Here is a tiny trained network, its code and every weight. The questions are about switching its units off for an input and a target symbol, where a switched-off unit gives its printed mean instead of its output.

import numpy as np


def w(rows, s, z=0):
    codes = np.array(rows[::2]) - 128.0
    scale = np.full(codes.shape[1], s)
    scale[-1] = z or s
    return codes * scale


def norm(h):
    return h / np.sqrt((h * h).mean(-1, keepdims=True) + 1e-5)


def f(y):
    return y / 2 * (1 + np.tanh(0.7978845608 * (y + 0.044715 * y**3)))


def softmax(a):
    e = np.exp(a - a.max(-1, keepdims=True))
    return e / e.sum(-1, keepdims=True)


def log_softmax(a):
    a = a - a.max(-1, keepdims=True)
    return a - np.log(np.exp(a).sum(-1, keepdims=True))


def net(x, mask):
    ids = ['ΔΞΩαβεητ'.index(c) for c in x.split()]
    T = len(ids)
    res = E[ids] + P[:T]
    u = 0
    for l in range(2):
        r = norm(res)
        for j in range(2):
            rows = slice(2 * j, 2 * j + 2)
            q, k, v = (r @ M[l][rows].T for M in (Q, K, V))
            z = softmax(np.where(np.tri(T) > 0, q @ k.T / 2**0.5, -1e9)) @ v
            o = O[l][rows]
            res = res + np.where(mask[u + j], z, o[:, -1]) @ o[:, :-1]
        u += 2
        y = f(norm(res) @ A[l][:, :-1].T + A[l][:, -1])
        res = res + np.where(mask[u : u + 8], y, B[l][:, -1]) @ B[l][:, :-1]
        u += 8
    return log_softmax(norm(res)[-1] @ U[:, :-1].T + U[:, -1])


Q, K, V, O, A, B = {}, {}, {}, {}, {}, {}
E = w([
[40,174,112,139],'Δ',
[133,172,117,29],'Ξ',
[160,171,209,92],'Ω',
[107,152,167,63],'α',
[108,187,66,148],'β',
[173,211,144,153],'ε',
[46,226,72,252],'η',
[102,28,52,68],'τ',
],0.014)
P = w([
[106,180,40,2],'0',
[109,162,66,28],'1',
[109,148,97,49],'2',
[106,145,118,70],'3',
[108,141,138,82],'4',
[109,137,157,96],'5',
[109,134,179,107],'6',
[119,119,201,112],'7',
[125,100,216,125],'8',
[132,84,225,132],'9',
[131,119,178,154],'10',
],0.0092)
Q[0] = w([
[171,54,145,164],'0.h1',
[128,208,106,175],'0.h1',
[146,200,150,61],'0.h2',
[1,89,85,194],'0.h2',
],0.012)
K[0] = w([
[172,123,45,62],'0.h1',
[146,54,154,140],'0.h1',
[124,121,150,247],'0.h2',
[118,210,65,123],'0.h2',
],0.012)
V[0] = w([
[182,173,48,17],'0.h1',
[46,63,192,112],'0.h1',
[140,254,158,107],'0.h2',
[126,177,143,212],'0.h2',
],0.0071)
O[0] = w([
[111,123,147,201,231],'0.h1',
[2,139,148,154,92],'0.h1',
[124,37,60,172,255],'0.h2',
[162,72,108,135,136],'0.h2',
],0.0076,0.0068)
A[0] = w([
[77,71,119,141,178],'0.n1',
[124,147,130,210,88],'0.n2',
[185,216,210,43,175],'0.n3',
[189,106,198,94,255],'0.n4',
[252,178,175,176,128],'0.n5',
[124,127,133,181,65],'0.n6',
[190,228,214,104,41],'0.n7',
[141,182,113,144,170],'0.n8',
],0.011,0.0047)
B[0] = w([
[78,163,102,125,252],'0.n1',
[246,145,132,124,196],'0.n2',
[39,203,68,101,212],'0.n3',
[139,185,152,46,208],'0.n4',
[70,95,106,25,220],'0.n5',
[206,93,121,145,137],'0.n6',
[64,96,127,2,172],'0.n7',
[113,23,168,96,198],'0.n8',
],0.0075,0.0042)
Q[1] = w([
[151,183,167,225],'1.h1',
[117,138,146,12],'1.h1',
[6,135,108,151],'1.h2',
[161,202,226,58],'1.h2',
],0.012)
K[1] = w([
[38,254,220,25],'1.h1',
[142,28,138,114],'1.h1',
[60,162,211,144],'1.h2',
[124,178,66,113],'1.h2',
],0.0099)
V[1] = w([
[186,89,129,153],'1.h1',
[47,27,138,87],'1.h1',
[147,168,117,211],'1.h2',
[75,58,2,186],'1.h2',
],0.0059)
O[1] = w([
[75,174,233,21,100],'1.h1',
[99,91,161,73,155],'1.h1',
[99,2,55,170,104],'1.h2',
[124,120,255,206,254],'1.h2',
],0.0074,0.006)
A[1] = w([
[249,121,133,132,252],'1.n1',
[95,168,177,45,164],'1.n2',
[215,130,171,75,103],'1.n3',
[96,60,73,118,155],'1.n4',
[71,54,112,141,209],'1.n5',
[209,130,16,155,19],'1.n6',
[54,231,135,166,175],'1.n7',
[142,58,91,135,180],'1.n8',
],0.011,0.0039)
B[1] = w([
[114,70,110,132,190],'1.n1',
[190,93,99,108,244],'1.n2',
[142,150,249,191,156],'1.n3',
[137,186,215,85,196],'1.n4',
[82,131,107,80,253],'1.n5',
[179,151,140,102,180],'1.n6',
[143,129,184,171,244],'1.n7',
[106,125,127,63,195],'1.n8',
],0.011,0.0056)
U = w([
[31,213,189,148,21],'Δ',
[172,46,187,133,182],'Ξ',
[10,113,95,5,77],'Ω',
[103,228,82,132,17],'α',
[54,48,52,128,238],'β',
[153,82,103,97,254],'ε',
[126,137,121,225,102],'η',
[148,236,173,134,71],'τ',
],0.013,0.0036)

Each question gives the input, a string of symbols that net reads in full, and the target symbol t.
The units are the heads (2 rows each of Q, K, V and O) and the neurons (one row each of A and B). Each row of codes is followed by its name. A weight is (code - 128) times the scale printed after its matrix; where a second scale follows, it is the last column's (O, A, B and U).
mask holds one flag per unit, layer by layer, with each layer's heads first. A switched-off unit (its flag False) gives its mean, the last column of its rows in O or B, instead of its output. The means were averaged over made-up inputs and are rounded, as every weight is.
A unit's drop is (log p(t) with every unit on - log p(t) with that unit switched off) / (log p(t) with every unit on - log p(t) with every unit switched off).
The circuit of an input: a set's keep is (log p(t) with only the set's units on - log p(t) with every unit switched off) / (log p(t) with every unit on - log p(t) with every unit switched off). Starting from the 12 units with the biggest drops (on a tie, the unit counted first), units are removed one at a time, each time the one whose removal leaves the highest keep (on an exact tie, the one counted first), for as long as the keep stays at least 0.8.
circuit, biggest first: the units of the circuit, biggest drop first
most important unit: the unit with the biggest drop
heads that matter: for each layer, one digit per head in row order, 1 if its drop is at least 0.15 and else 0, layers parted by /
drop when u is switched off: that unit's drop, to one decimal
input η Δ Δ ε τ β, target η: most important unit	0.n5
input β η ε ε Ω Ξ, target Ξ: heads that matter	01 / 00
input ε β β τ η Δ ε β η β, target Ω: heads that matter	10 / 01
input τ β ε Ξ Ω ε τ β ε, target Ω: heads that matter	01 / 00
input η β ε, target ε: circuit, biggest first	[0.n5; 1.n2]
input Δ β Ω ε ε τ Ω τ Ξ α, target Ω: circuit, biggest first	[0.h2; 0.n3]
input Ξ Ω Δ η β β ε β, target ε: heads that matter	01 / 00
input β Ω β β, target β: circuit, biggest first	[0.n5; 0.n3; 0.n4; 1.n3]
input η β α, target ε: heads that matter	00 / 01
input Ξ ε α, target Ξ: heads that matter	11 / 00
input ε Ξ ε ε Δ Ω β, target τ: heads that matter	10 / 01
input Ω Ω β ε β τ η η β α α, target τ: heads that matter	10 / 00
input β Ξ Δ α, target Δ: heads that matter	11 / 00
input β τ β ε Δ β Δ Ω η β, target Ω: heads that matter	10 / 11
input β β Δ Ω, target Ω: circuit, biggest first	[0.n7]
input β η τ β, target η: heads that matter	00 / 11
input ε ε α ε τ α η β η Δ τ, target Ω: circuit, biggest first	[1.n4; 1.n5]
input α Δ Ξ Ξ, target Δ: heads that matter	11 / 10
input τ α β β β β β τ, target Ω: heads that matter	00 / 00
input α Ω τ β β ε β β, target β: heads that matter	00 / 00
input Ω β τ η Δ, target Δ: circuit, biggest first	[1.n7]
input ε Δ Ξ, target Ξ: drop when 0.h2 is switched off	0.3
input β β β β β α β τ Δ ε, target Ω: drop when 0.n5 is switched off	0.5
input Δ β ε, target Ξ: drop when 0.h2 is switched off	0.6
input ε β Δ β, target Δ: drop when 1.h1 is switched off	0.0
